Below is a small trained network, with its code and all its weights. Each question gives an input and a target symbol and asks what happens when units are switched off, that is, made to give their printed mean instead of their output.

import numpy as np


def w(rows, s, z=0):
    codes = np.array(rows[::2]) - 128.0
    scale = np.full(codes.shape[1], s)
    scale[-1] = z or s
    return codes * scale


def norm(h):
    return h / np.sqrt((h * h).mean(-1, keepdims=True) + 1e-5)


def f(y):
    return y / 2 * (1 + np.tanh(0.7978845608 * (y + 0.044715 * y**3)))


def softmax(a):
    e = np.exp(a - a.max(-1, keepdims=True))
    return e / e.sum(-1, keepdims=True)


def log_softmax(a):
    a = a - a.max(-1, keepdims=True)
    return a - np.log(np.exp(a).sum(-1, keepdims=True))


def net(x, mask):
    ids = ['Φαβθλμψ'.index(c) for c in x.split()]
    T = len(ids)
    res = E[ids] + P[:T]
    u = 0
    for l in range(3):
        q, k, v = (norm(res) @ M[l].T for M in (Q, K, V))
        z = softmax(np.where(np.tri(T) > 0, q @ k.T / 2**0.5, -1e9)) @ v
        res = res + np.where(mask[u], z, O[l][:, -1]) @ O[l][:, :-1]
        u += 1
        y = f(norm(res) @ A[l][:, :-1].T + A[l][:, -1])
        res = res + np.where(mask[u : u + 12], y, B[l][:, -1]) @ B[l][:, :-1]
        u += 12
    return log_softmax(norm(res)[-1] @ U[:, :-1].T + U[:, -1])


Q, K, V, O, A, B = {}, {}, {}, {}, {}, {}
E = w([
[172,14,134,144,112,20,182,136,141,121,88,88],'Φ',
[112,111,189,76,201,160,112,83,251,125,60,196],'α',
[70,157,3,190,127,83,202,118,124,138,138,108],'β',
[80,200,94,111,187,59,166,205,162,201,93,122],'θ',
[151,119,159,11,137,171,129,198,109,127,134,89],'λ',
[105,200,96,147,150,102,47,92,98,68,110,193],'μ',
[89,158,203,87,211,135,132,118,103,200,156,126],'ψ',
],0.019)
P = w([
[109,69,107,227,203,179,170,222,144,67,64,108],'0',
[255,162,71,192,182,131,140,126,172,81,122,156],'1',
[96,69,120,170,176,183,110,227,104,125,165,120],'2',
[214,153,81,144,184,137,167,111,157,106,118,172],'3',
[54,95,169,107,151,174,135,202,172,88,95,124],'4',
[164,133,84,98,166,149,195,79,138,77,87,184],'5',
[61,143,159,117,120,141,173,172,133,144,150,119],'6',
[134,132,75,70,163,140,162,61,117,93,100,198],'7',
[54,121,166,78,112,121,119,134,128,75,84,103],'8',
[130,136,91,47,122,101,158,60,124,131,126,189],'9',
[67,99,132,82,60,72,101,89,113,87,123,96],'10',
[128,146,118,13,103,65,137,58,137,179,152,192],'11',
],0.013)
Q[0] = w([
[55,54,156,148,75,129,78,97,157,133,146,81],'L0H0',
[160,64,81,7,184,43,232,63,136,74,117,254],'L0H0',
],0.0082)
K[0] = w([
[142,44,110,210,89,166,116,117,252,77,61,167],'L0H0',
[44,166,99,1,80,46,121,16,131,178,117,129],'L0H0',
],0.0086)
V[0] = w([
[154,151,70,198,45,251,158,206,166,110,130,172],'L0H0',
[163,64,44,241,75,212,103,110,130,157,55,76],'L0H0',
],0.0032)
O[0] = w([
[147,151,149,56,173,10,160,109,149,108,225,180,41],'L0H0',
[96,98,118,80,147,78,130,175,55,137,138,41,4],'L0H0',
],0.014,0.0029)
A[0] = w([
[60,88,138,144,135,156,168,93,150,107,171,117,44],'L0N0',
[56,153,151,209,91,90,145,202,156,143,121,101,59],'L0N1',
[233,139,101,176,67,123,113,143,158,119,93,91,162],'L0N2',
[147,96,81,113,114,169,134,133,75,157,32,204,153],'L0N3',
[82,3,210,127,181,109,124,185,40,188,82,86,116],'L0N4',
[62,66,181,182,152,98,50,137,157,63,111,120,133],'L0N5',
[119,137,147,50,172,89,119,42,56,159,120,50,138],'L0N6',
[97,168,218,139,157,152,69,67,133,113,112,97,125],'L0N7',
[136,168,97,195,80,169,138,185,233,36,140,115,103],'L0N8',
[148,161,81,153,141,170,144,102,216,135,205,164,101],'L0N9',
[211,150,85,101,96,82,194,93,120,100,145,176,5],'L0N10',
[184,140,21,99,128,158,128,152,138,191,78,86,254],'L0N11',
],0.0063,0.0021)
B[0] = w([
[136,112,144,166,136,137,125,129,179,153,109,47,129],'L0N0',
[99,51,101,87,197,143,50,206,6,125,71,107,171],'L0N1',
[125,244,154,189,187,228,162,148,97,104,100,228,170],'L0N2',
[160,219,93,153,152,49,102,127,139,150,164,141,241],'L0N3',
[180,226,161,179,93,81,212,179,220,106,124,85,253],'L0N4',
[159,100,242,163,93,104,141,180,58,227,184,191,198],'L0N5',
[93,236,140,82,142,211,120,2,124,142,113,144,138],'L0N6',
[46,178,126,126,163,88,115,108,76,125,177,89,195],'L0N7',
[149,72,137,232,211,179,83,173,51,133,151,85,182],'L0N8',
[195,56,143,152,79,90,105,144,81,126,110,124,194],'L0N9',
[143,188,78,48,173,134,44,138,214,190,117,185,165],'L0N10',
[201,173,96,48,82,191,133,81,157,61,150,129,230],'L0N11',
],0.0063,0.0044)
Q[1] = w([
[121,110,117,110,82,111,161,67,161,112,86,146],'L1H0',
[129,48,183,149,92,117,156,164,52,165,177,9],'L1H0',
],0.011)
K[1] = w([
[135,77,93,44,12,59,111,89,228,173,9,140],'L1H0',
[193,1,118,178,181,102,194,168,172,50,181,117],'L1H0',
],0.0068)
V[1] = w([
[176,139,106,112,106,101,145,159,76,199,74,129],'L1H0',
[111,154,90,137,150,150,92,252,130,67,89,193],'L1H0',
],0.0035)
O[1] = w([
[124,90,56,249,45,97,206,155,100,203,71,132,144],'L1H0',
[50,46,93,117,118,130,77,110,178,142,138,173,252],'L1H0',
],0.012,0.0031)
A[1] = w([
[117,135,99,61,156,110,77,94,182,133,143,120,93],'L1N0',
[68,105,109,89,117,24,147,159,109,137,159,123,40],'L1N1',
[35,27,255,156,134,112,132,81,138,153,130,47,90],'L1N2',
[84,84,118,90,101,159,233,201,41,46,143,32,62],'L1N3',
[73,92,118,151,51,130,139,153,132,27,143,60,250],'L1N4',
[139,79,140,175,73,91,140,149,94,103,158,99,36],'L1N5',
[40,74,93,134,221,139,153,140,60,158,116,69,59],'L1N6',
[100,181,156,161,117,75,103,173,104,126,65,113,117],'L1N7',
[139,91,75,124,104,123,138,114,67,74,133,122,226],'L1N8',
[185,100,140,138,113,187,144,71,82,66,215,140,56],'L1N9',
[82,178,113,129,128,98,40,156,142,126,160,170,178],'L1N10',
[93,147,143,95,189,117,120,77,177,150,122,149,55],'L1N11',
],0.0086,0.0019)
B[1] = w([
[165,88,132,143,58,136,254,158,119,155,188,76,193],'L1N0',
[202,167,174,230,158,203,67,164,96,97,32,111,178],'L1N1',
[168,227,147,178,192,242,142,78,47,154,147,121,227],'L1N2',
[68,30,64,134,100,153,126,74,208,56,189,126,219],'L1N3',
[117,100,181,155,86,185,160,145,80,66,222,155,186],'L1N4',
[124,71,118,247,219,136,206,129,103,211,111,203,156],'L1N5',
[59,149,89,150,82,136,53,199,72,109,71,81,211],'L1N6',
[137,111,172,107,93,54,178,201,88,113,142,139,198],'L1N7',
[144,177,176,174,126,205,69,214,207,161,112,157,158],'L1N8',
[85,52,249,140,166,92,229,21,155,206,179,60,126],'L1N9',
[126,56,217,123,120,126,207,110,105,55,121,139,253],'L1N10',
[171,122,41,141,98,28,161,171,62,125,83,86,230],'L1N11',
],0.0065,0.0049)
Q[2] = w([
[114,147,102,130,192,96,119,109,124,89,89,120],'L2H0',
[234,175,8,91,106,75,178,137,215,125,70,230],'L2H0',
],0.013)
K[2] = w([
[95,131,131,36,140,158,159,90,106,118,106,123],'L2H0',
[100,189,160,94,6,121,113,46,112,143,118,146],'L2H0',
],0.011)
V[2] = w([
[111,99,90,124,148,88,139,54,144,239,126,3],'L2H0',
[193,78,113,54,130,223,128,152,138,162,124,50],'L2H0',
],0.0051)
O[2] = w([
[105,131,203,164,252,117,125,199,108,119,127,152,1],'L2H0',
[151,165,129,215,46,74,51,134,111,144,22,137,55],'L2H0',
],0.016,0.0047)
A[2] = w([
[59,67,250,114,88,82,89,88,1,50,146,167,139],'L2N0',
[174,177,119,124,176,184,115,56,169,128,117,146,133],'L2N1',
[140,142,88,137,80,72,49,168,107,139,47,128,52],'L2N2',
[109,202,78,160,119,148,131,125,59,135,184,75,83],'L2N3',
[170,228,160,136,231,205,135,104,133,169,102,176,252],'L2N4',
[110,74,156,38,153,85,144,237,140,128,104,88,218],'L2N5',
[133,220,88,208,136,110,209,192,106,159,154,64,136],'L2N6',
[183,141,150,78,154,67,110,94,177,109,138,106,97],'L2N7',
[133,77,66,89,69,93,122,123,168,122,119,185,159],'L2N8',
[52,68,86,166,165,97,141,110,134,107,156,201,126],'L2N9',
[122,110,135,75,152,93,192,151,203,177,112,106,105],'L2N10',
[102,97,108,128,80,162,162,165,212,94,109,117,127],'L2N11',
],0.0095,0.0034)
B[2] = w([
[189,96,105,182,154,69,44,173,165,231,238,143,181],'L2N0',
[136,56,112,220,94,169,123,178,105,114,2,179,210],'L2N1',
[64,125,119,134,43,130,126,90,98,172,33,153,156],'L2N2',
[129,158,221,135,146,132,124,156,129,97,130,58,154],'L2N3',
[127,86,76,155,186,164,95,45,148,102,117,75,247],'L2N4',
[202,158,138,60,94,127,125,70,160,189,15,97,158],'L2N5',
[102,133,248,66,88,120,149,130,124,125,130,117,205],'L2N6',
[14,250,126,119,39,205,159,182,123,88,213,89,142],'L2N7',
[57,138,178,79,190,61,118,165,107,163,160,55,212],'L2N8',
[207,202,142,155,132,65,65,144,134,187,143,126,175],'L2N9',
[157,132,139,198,128,178,51,131,56,88,196,136,159],'L2N10',
[123,72,141,126,129,123,117,90,85,172,201,220,198],'L2N11',
],0.0089,0.011)
U = w([
[183,30,189,158,148,133,242,129,11,122,121,170,3],'Φ',
[2,126,94,183,138,196,114,185,81,74,158,142,15],'α',
[144,223,197,101,192,175,122,113,144,109,132,40,227],'β',
[174,140,140,129,235,88,40,113,121,199,169,162,177],'θ',
[100,113,113,72,98,83,119,123,168,176,18,131,157],'λ',
[110,39,77,12,141,143,161,54,203,95,186,101,165],'μ',
[216,63,85,156,197,210,105,22,154,98,78,114,163],'ψ',
],0.0056,0.0025)

Each question gives the input, a string of symbols that net reads in full, and the target symbol t.
The units are the heads (2 rows each of Q, K, V and O) and the neurons (one row each of A and B). Each row of codes is followed by its name. A weight is (code - 128) times the scale printed after its matrix; where a second scale follows, it is the last column's (O, A, B and U).
mask holds one flag per unit, layer by layer, with each layer's heads first. A switched-off unit (its flag False) gives its mean, the last column of its rows in O or B, instead of its output. The means were averaged over made-up inputs and are rounded, as every weight is.
A unit's drop is (log p(t) with every unit on - log p(t) with that unit switched off) / (log p(t) with every unit on - log p(t) with every unit switched off).
The circuit of an input: a set's keep is (log p(t) with only the set's units on - log p(t) with every unit switched off) / (log p(t) with every unit on - log p(t) with every unit switched off). Starting from the 12 units with the biggest drops (on a tie, the unit counted first), units are removed one at a time, each time the one whose removal leaves the highest keep (on an exact tie, the one counted first), for as long as the keep stays at least 0.8.
circuit, biggest first: the units of the circuit, biggest drop first
unit that matters most: the unit with the biggest drop
k most important neurons: the k neurons with the biggest drops, biggest first
top k neurons in layer l: the k neurons of layer l with the biggest drops, biggest first
drop when u is switched off: that unit's drop, to one decimal
input ψ θ λ α λ μ α Φ Φ λ θ α, target λ: top neuron in layer 0	(L0N11)
input ψ β Φ ψ α ψ μ λ, target ψ: circuit, biggest first	(L0H0 L0N3 L2N4)
input β θ θ β α Φ, target β: 2 most important neurons	(L2N7 L0N10)
input ψ Φ θ ψ β β ψ θ, target ψ: circuit, biggest first	(L0H0 L2N4)
input μ θ λ θ, target λ: circuit, biggest first	(L2H0 L0N8 L2N2)
input β β Φ Φ Φ α, target α: 3 most important neurons	(L2N7 L2N10 L1N2)
input μ θ ψ θ, target ψ: circuit, biggest first	(L2N4 L0H0)
input α μ θ ψ ψ α α β θ α, target θ: top 4 neurons in layer 2	(L2N10 L2N9 L2N8 L2N6)
input λ λ β λ β θ Φ μ ψ Φ, target ψ: 3 most important neurons	(L0N6 L0N2 L2N4)
input μ β θ θ Φ β Φ α ψ β θ β, target θ: circuit, biggest first	(L2H0 L2N9)
input Φ λ Φ β Φ λ Φ α β α, target β: 4 most important neurons	(L1N11 L2N7 L1N2 L2N10)
input λ Φ Φ α α θ, target θ: 4 most important neurons	(L0N11 L2N10 L1N2 L2N8)
input Φ ψ ψ Φ λ μ ψ ψ β λ Φ β, target λ: 2 most important neurons	(L1N9 L0N10)
input ψ ψ μ λ β λ, target λ: 2 most important neurons	(L0N8 L0N11)
input θ β λ α, target λ: unit that matters most	L1N11
input Φ θ ψ Φ μ α Φ ψ θ λ, target ψ: 4 most important neurons	(L0N8 L0N7 L0N2 L0N1)
input Φ λ α Φ α α β α, target β: 3 most important neurons	(L1N11 L2N7 L2N10)
input μ μ μ α θ β λ α β Φ Φ β, target β: 2 most important neurons	(L2N6 L1N2)
input θ λ ψ Φ μ θ α Φ, target θ: 2 most important neurons	(L0N8 L0N11)
input μ Φ Φ α λ μ Φ β, target μ: circuit, biggest first	(L2H0)
input μ ψ α λ ψ Φ α Φ, target α: 2 most important neurons	(L0N8 L2N7)
input Φ μ ψ β Φ θ β β, target θ: 2 most important neurons	(L2N9 L1N2)
input β Φ Φ β μ λ α θ β θ, target θ: 3 most important neurons	(L2N10 L1N2 L2N8)
input ψ θ β Φ Φ β Φ ψ Φ ψ β μ, target ψ: 2 most important neurons	(L0N8 L0N2)
input θ μ β α, target μ: drop when L2H0 is switched off	0.4
input μ θ θ θ ψ Φ α Φ, target α: drop when L1N2 is switched off	0.2
input α α θ Φ, target θ: unit that matters most	L1H0
input β Φ θ θ λ λ, target λ: drop when L2H0 is switched off	1.0
input Φ θ μ θ λ θ ψ β α μ, target μ: drop when L2H0 is switched off	1.3
input β θ Φ α, target θ: top 2 neurons in layer 2	(L2N8 L2N10)
